Here is a tiny trained network, its code and every weight. The questions are about switching its units off for an input and a class, where a switched-off unit gives its printed mean instead of its output.

import numpy as np


def w(rows, s, z=0):
    codes = np.array(rows[::2]) - 128.0
    scale = np.full(codes.shape[1], s)
    scale[-1] = z or s
    return codes * scale


def f(y):
    return np.maximum(y, 0)


def log_softmax(a):
    a = a - a.max(-1, keepdims=True)
    return a - np.log(np.exp(a).sum(-1, keepdims=True))


def net(x, mask):
    res = np.array(x, float).reshape(1, 8) / 4 @ E
    y = f(res @ A[0][:, :-1].T + A[0][:, -1])
    res = res + np.where(mask, y, B[0][:, -1]) @ B[0][:, :-1]
    return log_softmax(res[-1] @ U[:, :-1].T + U[:, -1])


A, B = {}, {}
E = w([
[128,122,49,34],'x0',
[1,141,69,126],'x1',
[95,189,134,53],'x2',
[130,116,85,98],'x3',
[187,189,119,108],'x4',
[147,127,70,82],'x5',
[154,154,123,177],'x6',
[48,85,96,148],'x7',
],0.0078)
A[0] = w([
[55,36,2,74,213],'n1',
[172,177,148,99,94],'n2',
[67,164,64,146,252],'n3',
[170,197,177,176,215],'n4',
[102,228,145,98,165],'n5',
[74,31,132,143,195],'n6',
[92,109,72,55,222],'n7',
[154,110,212,235,236],'n8',
[76,141,72,108,224],'n9',
[48,240,138,82,187],'n10',
[193,214,172,30,221],'n11',
[108,84,25,159,170],'n12',
[176,170,173,99,154],'n13',
[65,83,108,116,216],'n14',
[101,70,120,234,144],'n15',
[152,114,220,149,238],'n16',
],0.01,0.0034)
B[0] = w([
[183,180,132,192,255],'n1',
[115,148,92,118,168],'n2',
[86,149,168,219,213],'n3',
[123,93,155,89,207],'n4',
[111,160,211,76,187],'n5',
[190,86,74,180,205],'n6',
[128,213,116,139,209],'n7',
[159,16,176,100,244],'n8',
[121,203,159,171,202],'n9',
[105,166,254,123,214],'n10',
[107,155,76,33,234],'n11',
[201,184,118,196,197],'n12',
[120,135,116,82,184],'n13',
[141,151,155,228,198],'n14',
[169,99,131,140,210],'n15',
[143,47,173,28,209],'n16',
],0.0069,0.0095)
U = w([
[174,157,102,252,28],'0',
[167,1,151,189,253],'1',
[190,146,67,102,175],'2',
[56,179,186,160,32],'3',
],0.0094,0.0011)

Each question gives the input, the list of numbers given to net, and the class t.
The units are the neurons (one row each of A and B). Each row of codes is followed by its name. A weight is (code - 128) times the scale printed after its matrix; where a second scale follows, it is the last column's (A, B and U).
mask holds one flag per neuron, in row order. A switched-off neuron (its flag False) gives its mean, the last column of its row in B, instead of its output. The means were averaged over made-up inputs and are rounded, as every weight is.
A unit's drop is (log p(t) with every unit on - log p(t) with that unit switched off) / (log p(t) with every unit on - log p(t) with every unit switched off).
The circuit of an input: a set's keep is (log p(t) with only the set's units on - log p(t) with every unit switched off) / (log p(t) with every unit on - log p(t) with every unit switched off). Starting from the 12 units with the biggest drops (on a tie, the unit counted first), units are removed one at a time, each time the one whose removal leaves the highest keep (on an exact tie, the one counted first), for as long as the keep stays at least 0.8.
circuit, biggest first: the units of the circuit, biggest drop first
k most important neurons: the k neurons with the biggest drops, biggest first
drop when u is switched off: that unit's drop, to one decimal
input [-8,-5,7,0,4,-7,0,-5], class 1: circuit, biggest first	n8
input [1,-3,-4,-1,8,0,-7,4], class 2: circuit, biggest first	n8, n3, n14
input [-2,-1,1,7,8,-6,3,-3], class 2: circuit, biggest first	n11, n3
input [-8,0,6,-2,3,-2,7,0], class 1: circuit, biggest first	n8, n16
input [8,-7,3,-7,-1,-8,1,-1], class 2: circuit, biggest first	n11, n3
input [0,3,-5,-3,5,3,5,-1], class 1: circuit, biggest first	n1, n7
input [-7,0,4,-6,6,-6,5,-8], class 1: 2 most important neurons	n8, n16
input [8,4,5,5,3,5,-2,-2], class 3: drop when n10 is switched off	0.2
input [-2,-7,-6,7,4,8,3,-2], class 2: drop when n14 is switched off	0.1
input [-1,-7,-5,7,2,-3,-8,-8], class 2: drop when n7 is switched off	-0.2
